Here is a tiny trained network, its code and every weight. The questions are about switching its units off for an input and a target symbol, where a switched-off unit gives its printed mean instead of its output.

import numpy as np


def w(rows, s, z=0):
    codes = np.array(rows[::2]) - 128.0
    scale = np.full(codes.shape[1], s)
    scale[-1] = z or s
    return codes * scale


def f(y):
    return np.maximum(y, 0)


def softmax(a):
    e = np.exp(a - a.max(-1, keepdims=True))
    return e / e.sum(-1, keepdims=True)


def log_softmax(a):
    a = a - a.max(-1, keepdims=True)
    return a - np.log(np.exp(a).sum(-1, keepdims=True))


def net(x, mask):
    ids = ['ΔΛΞΠΨαβγεζημστφω'.index(c) for c in x.split()]
    T = len(ids)
    res = E[ids] + P[:T]
    u = 0
    for l in range(2):
        q, k, v = (res @ M[l].T for M in (Q, K, V))
        z = softmax(np.where(np.tri(T) > 0, q @ k.T / 3**0.5, -1e9)) @ v
        res = res + np.where(mask[u], z, O[l][:, -1]) @ O[l][:, :-1]
        u += 1
        y = f(res @ A[l][:, :-1].T + A[l][:, -1])
        res = res + np.where(mask[u : u + 16], y, B[l][:, -1]) @ B[l][:, :-1]
        u += 16
    return log_softmax(res[-1] @ U[:, :-1].T + U[:, -1])


Q, K, V, O, A, B = {}, {}, {}, {}, {}, {}
E = w([
[140,100,65,158,98,109,189],'Δ',
[221,149,120,153,164,96,103],'Λ',
[132,164,79,157,112,85,183],'Ξ',
[146,164,166,116,150,129,95],'Π',
[115,151,156,103,110,159,141],'Ψ',
[112,105,137,115,100,160,145],'α',
[119,167,142,153,141,57,98],'β',
[142,107,150,119,121,156,109],'γ',
[100,134,136,124,105,121,141],'ε',
[202,184,121,146,184,71,118],'ζ',
[122,101,149,136,107,75,122],'η',
[116,138,124,190,107,71,93],'μ',
[123,146,135,146,91,160,94],'σ',
[145,100,140,150,113,116,90],'τ',
[172,143,119,81,156,191,208],'φ',
[121,115,89,94,110,173,251],'ω',
],0.016)
P = w([
[116,148,126,72,7,126,75],'0',
[146,133,237,133,74,55,202],'1',
[112,163,129,235,153,204,162],'2',
[153,143,64,50,85,115,96],'3',
[201,31,195,59,192,45,184],'4',
[107,173,134,231,167,196,155],'5',
],0.015)
Q[0] = w([
[136,139,52,14,80,120,70],'0.h0',
[80,166,154,214,153,197,148],'0.h0',
[75,49,132,144,247,118,144],'0.h0',
],0.015)
K[0] = w([
[208,140,72,154,160,114,197],'0.h0',
[69,77,146,122,141,156,66],'0.h0',
[45,127,255,162,137,108,117],'0.h0',
],0.016)
V[0] = w([
[44,12,82,122,106,134,184],'0.h0',
[163,14,103,216,105,76,64],'0.h0',
[57,251,82,167,100,45,146],'0.h0',
],0.012)
O[0] = w([
[9,75,79,117,115,60,153,96],'0.h0',
[204,59,70,164,66,88,124,4],'0.h0',
[151,253,75,78,129,101,178,206],'0.h0',
],0.015,0.0032)
A[0] = w([
[113,100,171,145,119,134,193,127],'0.n0',
[166,48,216,164,102,96,143,38],'0.n1',
[139,107,143,179,122,208,103,99],'0.n2',
[73,112,191,194,211,166,164,62],'0.n3',
[60,70,132,104,89,140,75,36],'0.n4',
[47,101,86,182,160,153,127,150],'0.n5',
[88,119,172,119,172,138,233,101],'0.n6',
[135,130,155,197,233,129,210,88],'0.n7',
[182,123,145,224,246,160,151,97],'0.n8',
[43,169,9,115,121,211,41,131],'0.n9',
[144,117,81,109,75,121,18,79],'0.n10',
[139,120,66,206,66,165,175,99],'0.n11',
[141,120,35,49,94,68,69,1],'0.n12',
[146,164,146,200,160,54,148,137],'0.n13',
[56,109,114,112,172,170,64,24],'0.n14',
[91,126,1,183,156,108,168,84],'0.n15',
],0.0077,0.0093)
B[0] = w([
[151,117,138,130,147,110,112,205],'0.n0',
[126,162,114,144,135,150,209,201],'0.n1',
[104,138,130,129,154,96,144,212],'0.n2',
[143,135,65,153,79,96,114,234],'0.n3',
[121,137,176,145,126,93,164,154],'0.n4',
[169,150,129,157,110,112,150,214],'0.n5',
[133,144,147,155,148,110,65,248],'0.n6',
[96,104,160,153,82,133,90,229],'0.n7',
[66,130,124,121,98,149,169,254],'0.n8',
[137,42,174,120,100,192,188,238],'0.n9',
[117,121,173,177,113,143,79,163],'0.n10',
[103,148,130,117,143,131,92,181],'0.n11',
[10,139,93,90,172,157,120,172],'0.n12',
[130,97,135,93,135,179,136,200],'0.n13',
[149,144,87,141,180,143,118,151],'0.n14',
[155,148,178,119,145,176,96,188],'0.n15',
],0.011,0.0065)
Q[1] = w([
[108,202,121,151,67,106,158],'1.h0',
[68,141,107,111,142,150,129],'1.h0',
[122,150,133,251,107,145,157],'1.h0',
],0.011)
K[1] = w([
[141,169,159,59,34,100,116],'1.h0',
[115,99,129,56,174,96,108],'1.h0',
[90,165,159,122,1,130,77],'1.h0',
],0.0097)
V[1] = w([
[142,181,117,123,225,35,248],'1.h0',
[15,166,96,131,186,86,35],'1.h0',
[184,171,129,212,253,126,23],'1.h0',
],0.0049)
O[1] = w([
[130,232,181,162,2,80,84,53],'1.h0',
[180,189,153,220,181,81,188,99],'1.h0',
[93,198,46,214,111,122,177,2],'1.h0',
],0.0063,0.009)
A[1] = w([
[188,121,97,79,88,107,144,66],'1.n0',
[121,99,116,79,125,48,104,133],'1.n1',
[115,134,102,99,104,44,104,12],'1.n2',
[177,168,112,82,157,77,158,99],'1.n3',
[157,147,167,129,136,108,116,174],'1.n4',
[95,133,10,97,110,115,143,64],'1.n5',
[191,89,134,180,128,150,141,106],'1.n6',
[152,136,87,152,141,139,204,84],'1.n7',
[110,149,67,152,194,194,123,132],'1.n8',
[99,76,175,113,156,97,63,89],'1.n9',
[95,114,106,158,198,122,104,28],'1.n10',
[173,188,131,153,82,94,129,36],'1.n11',
[160,151,123,145,91,172,42,1],'1.n12',
[20,170,122,152,168,153,124,37],'1.n13',
[97,123,136,81,104,87,160,168],'1.n14',
[109,149,74,161,51,143,68,77],'1.n15',
],0.013,0.0094)
B[1] = w([
[165,96,14,141,157,143,145,183],'1.n0',
[2,107,113,110,64,160,161,180],'1.n1',
[131,213,135,159,174,252,192,149],'1.n2',
[151,83,192,128,35,87,95,206],'1.n3',
[94,115,101,61,170,124,111,217],'1.n4',
[174,157,130,188,201,238,58,152],'1.n5',
[83,230,144,189,127,112,152,233],'1.n6',
[125,161,99,124,92,131,28,180],'1.n7',
[138,104,123,57,129,7,143,231],'1.n8',
[189,175,57,158,155,105,75,254],'1.n9',
[38,107,175,127,75,182,111,159],'1.n10',
[48,39,69,102,149,177,39,190],'1.n11',
[132,104,174,237,50,48,181,162],'1.n12',
[243,88,93,146,84,180,155,230],'1.n13',
[143,162,110,236,149,90,190,253],'1.n14',
[88,200,115,28,200,74,192,158],'1.n15',
],0.0085,0.0088)
U = w([
[62,165,118,84,111,132,204,52],'Δ',
[170,206,115,113,100,169,142,82],'Λ',
[74,152,112,83,95,157,74,113],'Ξ',
[68,147,188,76,145,210,111,140],'Π',
[157,209,135,99,190,93,104,177],'Ψ',
[84,116,82,111,196,22,107,176],'α',
[165,105,106,105,70,92,95,86],'β',
[143,140,189,175,210,131,200,204],'γ',
[99,141,230,112,53,79,97,196],'ε',
[162,92,173,133,35,202,124,40],'ζ',
[81,1,134,161,59,131,152,110],'η',
[132,112,33,111,166,181,142,4],'μ',
[191,74,150,46,161,96,153,196],'σ',
[192,143,95,195,97,86,144,51],'τ',
[173,94,142,173,148,165,20,249],'φ',
[61,178,99,150,145,184,103,78],'ω',
],0.0099,0.0041)

Each question gives the input, a string of symbols that net reads in full, and the target symbol t.
The units are the heads (3 rows each of Q, K, V and O) and the neurons (one row each of A and B). Each row of codes is followed by its name. A weight is (code - 128) times the scale printed after its matrix; where a second scale follows, it is the last column's (O, A, B and U).
mask holds one flag per unit, layer by layer, with each layer's heads first. A switched-off unit (its flag False) gives its mean, the last column of its rows in O or B, instead of its output. The means were averaged over made-up inputs and are rounded, as every weight is.
A unit's drop is (log p(t) with every unit on - log p(t) with that unit switched off) / (log p(t) with every unit on - log p(t) with every unit switched off).
The circuit of an input: a set's keep is (log p(t) with only the set's units on - log p(t) with every unit switched off) / (log p(t) with every unit on - log p(t) with every unit switched off). Starting from the 12 units with the biggest drops (on a tie, the unit counted first), units are removed one at a time, each time the one whose removal leaves the highest keep (on an exact tie, the one counted first), for as long as the keep stays at least 0.8.
circuit, biggest first: the units of the circuit, biggest drop first
k most important neurons: the k neurons with the biggest drops, biggest first
top k neurons in layer l: the k neurons of layer l with the biggest drops, biggest first
input α ε τ τ, target α: circuit, biggest first	0.h0, 1.n15, 0.n12, 0.n9
input Δ ε Δ γ μ, target ε: circuit, biggest first	0.h0, 1.n3, 1.h0
input τ γ Ξ, target α: circuit, biggest first	1.n8, 1.h0
input α γ Λ, target φ: top neuron in layer 1	1.n9
input Δ α ε α Λ, target α: circuit, biggest first	0.h0, 1.n13
input η α ζ, target Ψ: 3 most important neurons	0.n12, 0.n15, 0.n9
input Ψ γ Δ, target ζ: top 3 neurons in layer 0	0.n7, 0.n9, 0.n8
input σ τ γ, target σ: circuit, biggest first	1.n8, 1.h0, 0.n9
input Ψ φ η γ, target σ: 2 most important neurons	1.n8, 1.n13
input τ Δ Π, target α: 2 most important neurons	1.n8, 0.n10
input β γ Ξ α, target Λ: 2 most important neurons	1.n5, 1.n14
input ε τ γ α α, target τ: top 2 neurons in layer 1	1.n6, 1.n0
input Δ Ψ ε, target γ: circuit, biggest first	0.h0, 0.n12, 1.h0, 0.n11
input ε γ γ γ φ, target γ: circuit, biggest first	0.h0, 1.n6
input Λ Ψ ζ, target μ: most important neuron	1.n13
input τ α ζ γ, target β: 4 most important neurons	1.n12, 1.n0, 1.n11, 1.n3
input ε Δ τ γ, target μ: 3 most important neurons	0.n12, 1.n5, 1.n13
input τ γ τ ε, target Δ: 2 most important neurons	0.n9, 1.n14
input τ μ α Π γ γ, target α: 2 most important neurons	1.n8, 0.n10
input γ σ α Δ φ μ, target η: circuit, biggest first	1.h0, 0.h0, 1.n10
input Λ Π Ξ Π, target Λ: most important neuron	0.n12
input α α Ξ γ γ, target α: circuit, biggest first	0.h0, 1.n9
input γ γ γ Λ α, target γ: circuit, biggest first	0.h0, 0.n1, 1.n6
input γ γ Ξ φ, target σ: circuit, biggest first	1.n8, 0.h0, 0.n14, 1.n13
